tc_sf: [  6   6 -21   8   0  14  35  -9  27  20   1   8  -9   6  -9  37 -12   9
 -41 -21 -25  33  17  -1  17  -9   9   9  12  10 -27]
tc_sf: [  5 -19  -1   5  13   4 -20  -1 -14  -7  -1  -6   0 -12   2 -19   3 -13
   6   0  15  -9 -31   1 -21   4 -12  -3 -16   1  10]
tp_qg: [-32  40  24  10  30  -7 -24   2 -15  -8  -1  -5 -38  -4  31 -13 -43 -38
 100  16   8 -48  20 -14  22  65 -20   3   5  -6  13]
tc_sf: [ 18  -5  55 -18 -14  18 -31  27 -17   1   2 -18  19 -17 -14 -66   4  25
  61 -22  32 -26  -5   0  13   4   7 -41 -16  11  17]
ct_hl: [ 21 -15  -2 -12  -9 -24 -31 -11  -5 -13   7  -3  23   5   4  -3   3   6
  -8  30  29   5 -15  -3 -22  -2  10 -17  -9   5   6]
ct_hl: [-13  18  -2   8   6  21  22   0  10  13  -8  -7 -24 -12  -1   9  -3  -5
  20 -28 -11  -1  15  -2  21  18 -15  20   9  -4  -8]
mm_zr: [ -4 -17   2   4  -8  11  13  19 -11  -1   5  14  23   2  -2 -19  21  -1
 -30  -4 -20   1 -12  22 -14 -39  -4   2  -5  -7   7]
tc_sf: [ -2  -9  -6 -12   0 -23 -14 -11  -1 -11 -23 -24 -23   0 -28  12  19  18
  -2   1  16  -5  -8 -25  -9   7  15  -5  -4  -8   7]
sl_fh: [  1  27   8 -18  -6 -29  12 -28  -6 -19 -12   7 -18   5  22  27  -9  43
   0  16  29   2  23 -20  28  49  14  19  22  30  -1]
ct_hl: [-17   7  -4  11   8  -9   6  10   0  -1  10  22   4  22   9   9 -18 -21
 -10  22 -32  -4  13   8  -1 -17   6  -4   6  -8  -2]
mm_zr: [  8 -45 -10  -7 -14 -17 -17   9 -21 -20   0   3  36   6 -15 -20  45   4
 -55  21   3   2 -42  15 -50 -55   6  -9 -19 -14  20]
mm_zr: [  2   9   0   3   8   0   6  -5  11   7   0   4 -13   8  -4  16 -24   5
  -2  -4  -9   8  13 -10  16   9  13  -9   6  11 -13]
tp_qg: [ 12  -3   3  -3 -19  15  32   1  -8  -2  12  27  34  -4  27  -7  16  21
 -42  -4  -1  19  -1  28   4 -15 -10  23   9  20  -2]
sl_fh: [ -7  17   8  -3  -1 -13 -31  -6 -17 -15  11  -2  12 -10  41 -18  -2 -29
  60  35  33 -27   0   8 -11  37 -31  15  -2 -10  20]
tp_qg: [-38  17 -17  14   3   7  13   2 -11  -5  -1   1  -8 -14  30   1  25 -46
  28   9 -11 -22   3  20 -13  12 -50  53   7 -36  16]
dj_dz: [-16  -1   7 -12 -17 -19  -8   7 -21 -20  -6  -3  14   0   6 -16  38   1
   9  22  10 -22  -3   8 -17  -9  -9  14   0 -21  25]
tp_qg: [  0   2  -4   1  10  -7 -13  -9   4  -1  -5 -11 -17  -2  -4   8 -10  -6
  16   2  10  -4  -2 -14   0  18   1  -4  -3  -1  -1]
sl_fh: [ 26  10  13   2   5  18  14  -9   5  10  16  22   9  -2  27   1 -42  19
  -7 -10   9  21   8   4  28  23   6  -7   7  46 -19]
mm_zr: [ -1  -2  -4   3  -3  16  16  10  21  20  -6 -10 -11   2 -33   9   4   6
 -12 -30 -25  12  12  -5  11 -23  12 -10   1 -10 -14]
dj_dz: [  3  -5  22   9  24  32   2   8 -15   4  -6  -3 -20 -23   1 -33 -18   4
  25 -38   7 -13 -20  -3  15  23 -11  -5 -10  23   2]
sl_fh: [ 20 -11   0 -21 -30  -9  22 -12 -11 -15  -4  12  29  -3   9   3  37  51
 -56   2  23  22  -8  10  -3 -11   7  20   8  23   3]
ct_hl: [-34 -20  -4  10 -13  26  41  34 -19  -2 -11   9  13  -8 -16 -26  67  -7
 -41 -27 -45 -11 -16  35 -21 -63 -25  35  -2 -36  19]
mm_zr: [ 21  -5  26  -7 -14   6   3  17   1   6  17  19  33  14  -3 -19 -15  26
 -17   0  -7  11   9  10  14 -26  26 -34   0  23  -7]
tp_qg: [ 31 -17   1 -12  -3  -6 -16 -11  11   4  -5 -15  -1   1 -27   5  -8  30
 -18 -10  21  19 -11 -20   0  -1  28 -31  -9  20 -11]
ct_hl: [-11   3 -14   3  20 -12  16 -24 -11 -15 -19   4 -35  -3   9  25  -4  13
 -22  -1   6   0 -10 -16   4  31  -1  27   8  17   0]
ct_hl: [ -4  23 -30   6  -7 -24 -12 -17  20   2  24  11  19  17  36  37 -18 -45
  12  53  -2   9  25  10 -12  10 -15  16  12 -22  -8]
mm_zr: [-11  -1  -5  14  12  26   8   8   4  13  -4  -9 -15 -15  -7  -7   3 -21
  15 -27 -14  -5  -6   5   0  -1 -20  11  -5 -13  -2]
sl_fh: [  7  -4  17  -6   3 -10 -17  -1 -21 -16   4   7  10  -2  17 -21  -6   8
  11  16  22 -12 -13   1  -4  14   1  -8  -5  16  12]
mm_zr: [  2   0  31   5 -14  61   9  39   1  28  10 -12  21 -30  -9 -58  17 -11
  48 -54 -10 -12   1  28  14 -21 -29  -5 -11 -13   4]
tc_sf: [ 30 -23 -38  -9 -14   5  19 -40   0  -7 -10  -7  10 -28  13  25  42  28
 -65 -13  41  39 -36   6 -23  11 -23  48   0  20  -5]
tp_qg: [-18  10   8  -5  12 -20 -10  -3  -5 -10 -21 -17 -37   5 -19   6  -3   8
  27   1   3 -21   8 -27  10  22  14  -7   2  -7   8]
tc_sf: [ 16  19   7 -29 -42 -12   9  -4  28  11  -6 -19  11   7 -26  21  21  46
   2  -7  13  19  42 -13  26  -5  27  -9  16  -3 -12]
tp_qg: [ 51 -23  -9   8  -5  30 -26   1  23  27  40   5  52  -7  10 -16 -29 -26
  -7  -1  12  34 -19  23 -19 -22  -7 -34 -20  13 -20]
ct_hl: [-27  15   1  16  35 -11  15  -2  -4  -6  -9  18 -42  19   3  21 -41  -7
  -4   5 -32 -11  12 -17  20  18  16  -2  11  12  -7]
ct_hl: [ 25   3   8  -8 -19  29  17  -3  10  15   4  -5  16 -21   4  -9  10  25
  -1 -32  18  20   4   9  17   6  -9   9   3  18 -11]
sl_fh: [ -9 -21   0  18  18  12 -17  21 -12   1   9   5   8   1  -4 -27  -5 -38
   4   3 -21 -15 -26  14 -25 -27 -11 -15 -18 -16  10]
ct_hl: [ -6 -10  12  -1 -12   0 -34  32   3   7  10 -16  24   7 -25 -32  15 -31
  36  11 -12 -21   0  10 -22 -41   2 -34 -17 -41  14]
tc_sf: [ 13  -9 -17  -3  -5   2   4 -14  10   4  -4  -8   0  -6  -7  15  10   8
 -23  -8  10  18  -8  -3  -7  -1  -1   7  -1   3  -8]
dj_dz: [-22  14  15   5  -7   7  12  25  -4   4   7  12   9   9   4 -14   3 -12
  17   2 -29 -16  21  15   9 -19  -3   0   6 -17   6]
dj_dz: [ 17 -17 -12  -1  -6  20  13 -11  -3   2  -3  -3   9 -22   5  -3  23  12
 -30 -22  17  18 -25  11 -11  -2 -18  22  -5  12  -2]
sl_fh: [-21  -8   7  -2  17 -23 -16   8  -7 -11 -24 -17 -37  14 -40   1   1   5
   8   1 -13 -23  -4 -29  -3  -6  27 -25  -7 -14  10]
tp_qg: [ 17 -16   1  -6 -12  14 -31   7   8  11   3 -30  17 -18 -19 -25  21 -14
  30 -12  22  -2 -16   3 -20 -11 -12 -16 -20 -20   6]
dj_dz: [ -8  16  13 -14 -21   0  -4   6   0   0  -7 -20   1 -11  -4 -11  27   6
  41  -5  16 -15  17  -1   8  11 -11  11   4 -19  11]
dj_dz: [ 19  17  16 -22 -27 -14 -18  -5  12   3   6 -13  18   2   0   0  -1  22
  32  12  30   4  25  -8  15  16  13 -16   6   4  -2]
dj_dz: [-18   7 -24   4 -36  37  53  15  17  22   0  -3  22 -19  -1   8  66 -11
 -24 -34 -31  17  17  38  -4 -42 -42  59  13 -41  -3]
sl_fh: [  3 -10   2 -14 -18 -17  -6  -5 -25 -24   0   6  27  -5  21 -15  35  12
 -13  24  27  -7 -17  13 -21  -2 -12  20  -1   0  21]
dj_dz: [-28   8 -10  28  38   9  12  10  13  14  -1   9 -40  17 -13  20 -43 -35
   2 -10 -53  -6  11 -10  12  -5   8 -11   3  -9 -15]
tc_sf: [ 44  -8  23 -15 -32  25 -36  17  16  23  27 -19  55 -15  -5 -43   3  -1
  44  -9  32   9   0  17  -4 -16  -4 -40 -18  -2  -3]
mm_zr: [ 10  -3  -3  -1  16 -28 -22 -21 -12 -19   6  14  -1  11  24  11 -30  -1
  -8  37  21   0 -13 -11  -8  26  10  -9  -1  24   2]
dj_dz: [ 18 -13 -13   0  -2   8   7 -11   4   3   3   3   9  -7   3   7   4   9
 -31  -8   9  20 -14   5  -7  -4  -3   7  -3  13  -8]
sl_fh: [  7  -4  32  -8  17 -11 -29   7  -6  -4 -11 -14 -25   8 -30 -18 -30  23
  31  -7  12 -18  -2 -32  16  16  37 -51 -10  19   3]
mm_zr: [  6 -10  14  35  50  55 -14  13  -8  20  17   6 -15 -26  19 -42 -58 -48
  45 -36  -7 -13 -33  11   4  24 -31 -17 -22  22  -6]
tc_sf: [ -2   6 -22  -9 -17 -19  16 -22  -4 -15  -3   8  11  -2  25  26  29  10
 -30  22  16  12   2   8 -10   9 -15  42  13  -1   4]
tp_qg: [ -6  12  17  -3  -2   7 -10   6 -11  -3   1  -8   0 -14  14 -24   4  -8
  47  -2  17 -21   3   4   6  22 -19   7  -2  -5  12]
[ -6   5   3  -7  -5 -20 -13   0  -4  -9  -2  -3   1   9  -1   2   4  -1
  12  21   5 -10   7  -6  -4   2   7  -6   2 -10   8] | dj_dz
[ 25   7  -2 -20 -28  15   0 -17  16  11  -8 -33   4 -31  -6   1  31  26
  24 -28  45  15   5  -5  10  26 -16  18   1   2  -4] | dj_dz
[ -6  -2  32  10  25  10  21  21 -11   1  -3  27 -19  19 -14 -14 -43  26
 -20 -20 -37  -5   6  -9  32 -11  37 -35   3  35  -9] | ct_hl
[ 14  -8   1  -1 -12  18  -7   9  12  16   8 -12  18  -9 -13 -13  10  -5
   8 -15   2   8  -2   9  -5 -18  -5 -11  -9 -10  -4] | sl_fh
[ -1   9 -17   7  -3  17  23   0  32  26  -3  -9 -14   1 -22  28  -4  -2
 -11 -28 -26  22  21  -4  15 -12   4   3   8 -10 -23] | sl_fh
[ 30   1   4  -8 -21  16  19  -6   8   9  17  17  35  -5  19  -1  -2  26
 -28  -8  12  30   6  17  13  -4   0   5   7  28 -14] | ct_hl
[ -7  13  -2   4  13  -8  -7 -15 -10 -10   1   4 -12  -6  29   5 -15 -14
  24  16  16 -11  -1  -3   2  38 -16  18   4   7   5] | mm_zr
[  2  12 -14  -7  13 -37 -27 -35  -3 -19  -8 -11 -24   1  19  28 -17  -4
  22  35  38  -6  -2 -26  -5  53   0   9   4   8   4] | mm_zr
[ -5 -10  17  14  29   6 -30  17 -11   0   7   1  -9   3  -5 -30 -34 -29
  33   2  -9 -23 -17  -4  -6   0   3 -35 -18   0   7] | sl_fh
[-12  20  48  -4   1  12  10  31  -2   9  -5   2 -15  10 -22 -27 -24  25
  40 -26 -23 -22  33 -11  45   0  28 -35   7  10  -1] | tc_sf
[  9  -4 -24  11  17  22  11 -18  20  18 -11 -18 -32 -18 -14  24  -9  -4
  -8 -36   2  20 -10 -14   6  18  -9  12  -3   7 -19] | dj_dz
[-22   1  26  -3 -13   5   1  37 -10   0   0   0  13   8 -18 -33  21  -4
  21  -3 -26 -25  12  12   1 -36   4 -14  -2 -26  16] | tp_qg
[  6   5   3   0 -21  20   4  16  14  18  16  -1  29  -4   2 -12  10 -12
  13  -7  -9   6  14  20   2 -22 -12  -2   0 -16  -4] | ct_hl
[ -3  -1  -9  17  10  15  21   9  11  14  12  22   4  13   2  11 -22 -15
 -30  -5 -38  15   7  12   5 -24   5  -4   4   3 -16] | dj_dz
[ -4   4  18  -4 -13   9   1  12 -21  -9  10  11  27 -11  29 -32  17  -5
  20   7  12 -15  -3  24  -3   1 -24  16   0  -2  17] | mm_zr
[ -9 -25   5   1   8 -23  -7  12 -25 -22  -2  20  10  22  -8 -12   6   5
 -42  25 -17 -10 -22   3 -23 -34  22 -18  -8   1  15] | ct_hl
[ 13   7  -2   0  -2 -18 -14  -6   8  -1  22  19  22  21  20  13 -32  -9
  -5  36   1  11  13   3   0   0  14 -19   4  10  -9] | ct_hl
[-30  16 -19  10   9  -2  21  -9  -3  -5 -11   1 -25  -6  16  21  13 -20
   4   1 -12  -9   7   2   0  18 -26  45  12 -17   4] | mm_zr
[-41 -13 -24  15  15 -11  -1  15   0  -3 -18 -14 -28  12 -35  12  26 -38
  -9   3 -43 -20  -8  -5 -28 -36  -3   6  -7 -51  12] | sl_fh
[ 20 -19  19  14  14  39  -1  25   7  24  15   8  12  -1 -19 -31 -32  -3
  -6 -34 -23  10 -13   9   9 -29  13 -43 -16  19 -14] | mm_zr
[ 12 -30 -15  14  18  15 -18 -10 -29 -14  12   9  21 -26  39 -28   9 -33
 -11  10  27  -3 -58  25 -42   8 -44  24 -21   8  16] | tc_sf
[ 19   2 -22 -10   2 -24  -6 -43  -1 -16  -5  -2  -7  -7  26  32  -3  17
 -19  21  44  18 -12 -14  -6  44  -5  25   6  25  -4] | ct_hl
[ 11 -22 -23  12  13   0 -33  -4   9   6  10 -12   7  -2  -6   1  -8 -41
   2  13   4   5 -26   2 -35 -12 -10 -15 -20 -17  -1] | tc_sf
[ 26   5  21 -11 -14  40   4   4  14  24  -5 -28  -3 -32 -18 -23   6  28
  36 -56  27   9   4  -5  27  19  -7  -7  -5  15 -10] | ct_hl
[ -1  -4  -1  32  29  35  -1  21  12  26  26  19   4   6   6 -12 -51 -49
   8 -12 -42   3  -3  16   2 -20  -7 -25 -10   1 -16] | tc_sf
[ 49 -35  19 -24 -32  18 -38  13  10  14   2 -39  37 -21 -45 -43  33  30
  11 -29  41  12 -24  -2 -16 -30  14 -47 -28  -1   3] | tp_qg
[ 64   5  27 -24 -38  14 -59   5  35  30  35 -30  56 -11  -7 -31 -22   4
  71   2  55  17  18   1   8   7  11 -62 -16   6 -14] | ct_hl
